Below are the code and all the weights of a small trained network. Each question names an input and a class and asks about switching units off, where a switched-off unit gives its printed mean instead of its output.

import numpy as np


def w(rows, s, z=0):
    codes = np.array(rows[::2]) - 128.0
    scale = np.full(codes.shape[1], s)
    scale[-1] = z or s
    return codes * scale


def f(y):
    return np.maximum(y, 0)


def log_softmax(a):
    a = a - a.max(-1, keepdims=True)
    return a - np.log(np.exp(a).sum(-1, keepdims=True))


def net(x, mask):
    res = np.array(x, float).reshape(1, 4) / 4 @ E
    y = f(res @ A[0][:, :-1].T + A[0][:, -1])
    res = res + np.where(mask, y, B[0][:, -1]) @ B[0][:, :-1]
    return log_softmax(res[-1] @ U[:, :-1].T + U[:, -1])


A, B = {}, {}
E = w([
[36,100,118,93,44,254,202,129,175,166],'x0',
[99,173,153,207,126,183,47,128,208,32],'x1',
[53,169,205,183,80,75,140,204,72,45],'x2',
[212,130,193,156,156,164,140,127,154,95],'x3',
],0.011)
A[0] = w([
[93,110,97,83,84,45,138,83,55,254,231],'N1',
[49,182,110,99,67,213,151,164,112,178,253],'N2',
[178,93,147,182,177,89,154,132,92,47,200],'N3',
[43,155,132,36,77,89,139,113,43,187,143],'N4',
[82,163,147,140,96,205,122,120,242,143,191],'N5',
[78,74,103,77,118,78,151,116,106,154,40],'N6',
[204,90,53,175,157,99,78,87,176,161,101],'N7',
[185,195,58,85,160,111,90,39,149,169,165],'N8',
],0.0098,0.0047)
B[0] = w([
[168,205,101,44,112,196,223,170,43,31,254],'N1',
[122,56,111,68,65,83,193,105,181,113,235],'N2',
[170,209,254,167,140,122,76,174,153,149,199],'N3',
[129,102,70,122,98,130,196,189,64,34,218],'N4',
[115,40,96,149,14,99,14,58,178,162,218],'N5',
[104,114,86,77,77,111,170,106,97,145,179],'N6',
[148,199,121,117,149,188,95,120,177,181,193],'N7',
[184,180,83,140,184,207,161,86,113,57,208],'N8',
],0.01,0.018)
U = w([
[95,66,179,150,195,198,201,148,89,199,37],'0',
[81,167,84,53,119,68,206,113,76,147,80],'1',
[2,69,144,211,50,90,104,149,215,99,197],'2',
[155,34,101,89,104,119,147,63,192,218,2],'3',
[174,205,218,174,172,30,81,184,147,106,250],'4',
[135,151,68,147,212,215,102,59,212,191,51],'5',
],0.0096,0.0041)

Each question gives the input, the list of numbers given to net, and the class t.
The units are the neurons (one row each of A and B). Each row of codes is followed by its name. A weight is (code - 128) times the scale printed after its matrix; where a second scale follows, it is the last column's (A, B and U).
mask holds one flag per neuron, in row order. A switched-off neuron (its flag False) gives its mean, the last column of its row in B, instead of its output. The means were averaged over made-up inputs and are rounded, as every weight is.
A unit's drop is (log p(t) with every unit on - log p(t) with that unit switched off) / (log p(t) with every unit on - log p(t) with every unit switched off).
The circuit of an input: a set's keep is (log p(t) with only the set's units on - log p(t) with every unit switched off) / (log p(t) with every unit on - log p(t) with every unit switched off). Starting from all 8 units, units are removed one at a time, each time the one whose removal leaves the highest keep (on an exact tie, the one counted first), for as long as the keep stays at least 0.8.
circuit, biggest first: the units of the circuit, biggest drop first
unit that matters most: the unit with the biggest drop
k most important neurons: the k neurons with the biggest drops, biggest first
drop when u is switched off: that unit's drop, to one decimal
input [0,1,1,-2], class 2: unit that matters most	N1
input [5,4,-3,-8], class 3: 3 most important neurons	[N2 N3 N5]
input [0,-6,6,5], class 4: circuit, biggest first	[N3 N2]
input [4,-5,7,8], class 0: circuit, biggest first	[N5 N1]
input [-5,5,-1,-4], class 4: 2 most important neurons	[N5 N3]
input [6,5,-4,4], class 3: 2 most important neurons	[N4 N3]
input [4,-2,-8,0], class 5: 3 most important neurons	[N8 N7 N4]
input [4,4,-4,0], class 3: 3 most important neurons	[N4 N3 N2]
input [0,6,-1,1], class 2: drop when N5 is switched off	0.1
input [8,0,0,4], class 3: drop when N4 is switched off	0.3
input [2,0,0,-1], class 3: drop when N3 is switched off	0.2
